Here is a tiny trained network, its code and every weight. The questions are about switching its units off for an input and a target symbol, where a switched-off unit gives its printed mean instead of its output.

import numpy as np


def w(rows, s, z=0):
    codes = np.array(rows[::2]) - 128.0
    scale = np.full(codes.shape[1], s)
    scale[-1] = z or s
    return codes * scale


def norm(h):
    return h / np.sqrt((h * h).mean(-1, keepdims=True) + 1e-5)


def f(y):
    return y / 2 * (1 + np.tanh(0.7978845608 * (y + 0.044715 * y**3)))


def softmax(a):
    e = np.exp(a - a.max(-1, keepdims=True))
    return e / e.sum(-1, keepdims=True)


def log_softmax(a):
    a = a - a.max(-1, keepdims=True)
    return a - np.log(np.exp(a).sum(-1, keepdims=True))


def net(x, mask):
    ids = ['ΘΨβδεητ'.index(c) for c in x.split()]
    T = len(ids)
    res = E[ids] + P[:T]
    u = 0
    for l in range(2):
        q, k, v = (norm(res) @ M[l].T for M in (Q, K, V))
        z = softmax(np.where(np.tri(T) > 0, q @ k.T / 3**0.5, -1e9)) @ v
        res = res + np.where(mask[u], z, O[l][:, -1]) @ O[l][:, :-1]
        u += 1
        y = f(norm(res) @ A[l][:, :-1].T + A[l][:, -1])
        res = res + np.where(mask[u : u + 12], y, B[l][:, -1]) @ B[l][:, :-1]
        u += 12
    return log_softmax(norm(res)[-1] @ U[:, :-1].T + U[:, -1])


Q, K, V, O, A, B = {}, {}, {}, {}, {}, {}
E = w([
[89,164,25,122,120,103,169],'Θ',
[71,92,153,183,253,84,116],'Ψ',
[140,171,124,134,140,72,147],'β',
[200,134,79,142,143,139,13],'δ',
[81,125,134,155,160,196,192],'ε',
[188,145,67,98,120,195,146],'η',
[191,98,136,135,142,219,131],'τ',
],0.0048)
P = w([
[137,225,119,150,93,95,155],'0',
[130,207,173,34,246,86,229],'1',
[136,168,97,116,102,121,108],'2',
[133,130,173,41,227,75,177],'3',
[120,146,98,116,94,146,101],'4',
[128,82,179,41,193,58,162],'5',
[109,131,93,105,96,163,102],'6',
[118,42,171,55,163,57,162],'7',
[96,110,87,100,92,178,100],'8',
[114,2,153,64,135,72,163],'9',
[95,85,110,70,86,174,76],'10',
],0.0042)
Q[0] = w([
[123,85,105,43,169,194,35],'0.h0',
[154,64,20,92,225,138,214],'0.h0',
[147,117,230,254,58,133,53],'0.h0',
],0.0044)
K[0] = w([
[65,28,170,230,144,129,158],'0.h0',
[73,61,82,56,35,162,2],'0.h0',
[147,155,219,71,236,72,182],'0.h0',
],0.0049)
V[0] = w([
[104,218,28,91,27,119,144],'0.h0',
[112,253,174,117,147,123,127],'0.h0',
[103,114,128,171,149,84,157],'0.h0',
],0.0026)
O[0] = w([
[5,102,187,73,60,121,67,251],'0.h0',
[157,155,204,123,13,56,57,213],'0.h0',
[204,89,47,188,101,209,97,48],'0.h0',
],0.0029,0.0012)
A[0] = w([
[157,79,205,63,189,155,210,202],'0.n0',
[150,125,150,72,69,188,172,254],'0.n1',
[129,177,85,104,57,118,110,57],'0.n2',
[45,158,70,177,117,61,78,160],'0.n3',
[34,141,86,153,43,189,208,162],'0.n4',
[147,158,97,153,81,186,129,170],'0.n5',
[98,64,135,88,79,92,213,141],'0.n6',
[149,77,162,159,254,59,221,197],'0.n7',
[209,100,127,222,131,161,118,173],'0.n8',
[191,69,141,52,198,113,80,120],'0.n9',
[68,133,146,70,138,40,139,148],'0.n10',
[63,125,156,60,145,130,128,155],'0.n11',
],0.0041,0.0015)
B[0] = w([
[75,177,120,164,94,41,22,239],'0.n0',
[150,124,137,163,200,47,46,199],'0.n1',
[94,154,197,136,64,115,167,146],'0.n2',
[118,223,90,188,210,164,161,161],'0.n3',
[135,90,166,29,170,85,141,170],'0.n4',
[114,112,208,37,109,110,88,159],'0.n5',
[186,113,108,173,141,155,31,151],'0.n6',
[222,171,4,40,26,149,109,221],'0.n7',
[77,132,159,97,204,36,83,148],'0.n8',
[43,112,140,184,102,123,237,254],'0.n9',
[170,28,205,167,128,113,72,182],'0.n10',
[217,164,123,232,140,134,145,180],'0.n11',
],0.0031,0.0029)
Q[1] = w([
[64,164,172,212,95,184,219],'1.h0',
[129,48,53,129,143,61,114],'1.h0',
[186,205,174,178,128,152,253],'1.h0',
],0.0074)
K[1] = w([
[193,253,173,131,183,73,182],'1.h0',
[69,98,49,89,183,242,93],'1.h0',
[111,222,235,171,117,88,107],'1.h0',
],0.006)
V[1] = w([
[51,56,190,124,237,181,81],'1.h0',
[170,78,225,254,129,69,120],'1.h0',
[199,120,129,178,57,240,31],'1.h0',
],0.0035)
O[1] = w([
[152,228,112,111,173,149,106,130],'1.h0',
[254,82,77,150,144,70,124,9],'1.h0',
[154,196,176,101,174,73,230,158],'1.h0',
],0.0061,0.0014)
A[1] = w([
[178,201,109,116,19,103,174,129],'1.n0',
[216,214,48,189,214,119,187,104],'1.n1',
[39,109,86,154,90,52,202,172],'1.n2',
[94,44,131,221,22,171,81,127],'1.n3',
[56,92,188,182,90,100,103,54],'1.n4',
[109,171,199,85,35,222,188,33],'1.n5',
[120,71,95,122,113,73,108,117],'1.n6',
[254,9,136,238,116,130,179,5],'1.n7',
[194,94,172,61,94,106,116,92],'1.n8',
[131,27,192,89,95,175,175,116],'1.n9',
[134,177,152,120,180,63,233,1],'1.n10',
[124,230,175,82,145,199,178,81],'1.n11',
],0.0052,0.0022)
B[1] = w([
[145,71,41,155,164,158,75,190],'1.n0',
[69,113,65,205,166,206,244,208],'1.n1',
[160,177,207,100,131,173,117,248],'1.n2',
[154,111,161,129,225,80,163,207],'1.n3',
[75,121,54,153,64,163,162,166],'1.n4',
[230,83,104,113,100,166,185,126],'1.n5',
[191,85,132,146,74,187,175,201],'1.n6',
[184,152,238,223,102,2,76,117],'1.n7',
[84,111,151,94,191,172,215,183],'1.n8',
[125,95,55,164,165,67,66,104],'1.n9',
[116,113,203,65,216,76,150,191],'1.n10',
[144,13,156,105,155,162,81,219],'1.n11',
],0.0048,0.0016)
U = w([
[5,3,122,173,179,75,100,2],'Θ',
[230,71,110,65,32,198,183,57],'Ψ',
[208,93,182,205,117,56,113,164],'β',
[117,221,248,41,229,83,184,114],'δ',
[153,239,40,136,109,89,9,212],'ε',
[15,211,206,125,8,155,174,100],'η',
[143,207,17,189,224,164,225,159],'τ',
],0.0054,0.0025)

Each question gives the input, a string of symbols that net reads in full, and the target symbol t.
The units are the heads (3 rows each of Q, K, V and O) and the neurons (one row each of A and B). Each row of codes is followed by its name. A weight is (code - 128) times the scale printed after its matrix; where a second scale follows, it is the last column's (O, A, B and U).
mask holds one flag per unit, layer by layer, with each layer's heads first. A switched-off unit (its flag False) gives its mean, the last column of its rows in O or B, instead of its output. The means were averaged over made-up inputs and are rounded, as every weight is.
A unit's drop is (log p(t) with every unit on - log p(t) with that unit switched off) / (log p(t) with every unit on - log p(t) with every unit switched off).
The circuit of an input: a set's keep is (log p(t) with only the set's units on - log p(t) with every unit switched off) / (log p(t) with every unit on - log p(t) with every unit switched off). Starting from the 12 units with the biggest drops (on a tie, the unit counted first), units are removed one at a time, each time the one whose removal leaves the highest keep (on an exact tie, the one counted first), for as long as the keep stays at least 0.8.
circuit, biggest first: the units of the circuit, biggest drop first
most important unit: the unit with the biggest drop
k most important neurons: the k neurons with the biggest drops, biggest first
input ε τ Θ δ δ δ τ Θ, target τ: circuit, biggest first -> (1.h0, 0.n7, 1.n1, 0.n6)
input δ β τ δ τ β, target τ: circuit, biggest first -> (0.n7, 1.h0, 1.n1, 0.n8)
input δ ε Θ τ, target Θ: circuit, biggest first -> (1.h0, 0.n0)
input Ψ ε δ τ β η δ, target δ: 4 most important neurons -> (0.n11, 0.n0, 0.n7, 0.n8)
input δ ε δ δ Ψ Θ, target Ψ: most important unit -> 0.n6
input τ τ τ ε, target τ: circuit, biggest first -> (1.n1, 0.n7, 1.h0)
input δ ε δ τ τ, target δ: circuit, biggest first -> (1.h0, 0.n8)
input δ δ Θ ε δ τ δ Ψ ε Θ, target ε: 3 most important neurons -> (0.n4, 0.n7, 0.n6)
input ε τ Θ, target η: circuit, biggest first -> (1.h0, 1.n2)
input ε δ τ ε δ δ Ψ ε Θ τ, target Θ: circuit, biggest first -> (0.n0, 1.n9)
input η η δ η δ, target Ψ: circuit, biggest first -> (0.n0, 1.h0, 1.n5, 0.n10)
input Θ δ Θ τ τ δ ε ε τ ε, target τ: 2 most important neurons -> (0.n7, 0.n11)
input η ε δ δ τ Ψ ε, target ε: 3 most important neurons -> (0.n4, 0.n9, 0.n7)
input Ψ Ψ δ δ δ δ Θ β, target Θ: 2 most important neurons -> (0.n10, 0.n8)
input ε Θ β τ, target β: circuit, biggest first -> (1.h0, 0.h0, 1.n7)
input ε ε τ δ Θ Ψ ε τ δ ε, target δ: circuit, biggest first -> (1.h0, 0.n0, 0.n7, 0.n6)
input η δ τ, target δ: most important unit -> 0.n1
input δ δ Θ ε η τ, target η: 2 most important neurons -> (0.n0, 1.n4)
input Ψ δ τ δ δ δ β, target β: 2 most important neurons -> (0.n10, 1.n7)
input δ τ ε β β δ, target β: most important unit -> 1.h0
input ε Ψ β τ, target β: circuit, biggest first -> (1.h0, 1.n7)
input τ τ β δ δ δ Θ Θ τ τ, target τ: 2 most important neurons -> (0.n7, 0.n2)
input τ δ ε ε Ψ δ ε Θ, target ε: 3 most important neurons -> (0.n4, 0.n3, 0.n7)
input ε δ δ δ Θ δ, target Θ: 4 most important neurons -> (0.n9, 0.n0, 0.n6, 1.n3)
input δ δ δ ε β η, target β: 2 most important neurons -> (0.n7, 0.n6)
input δ Θ Ψ ε, target Ψ: 4 most important neurons -> (0.n7, 0.n0, 0.n11, 1.n6)
input δ τ Θ δ, target Θ: circuit, biggest first -> (1.h0)
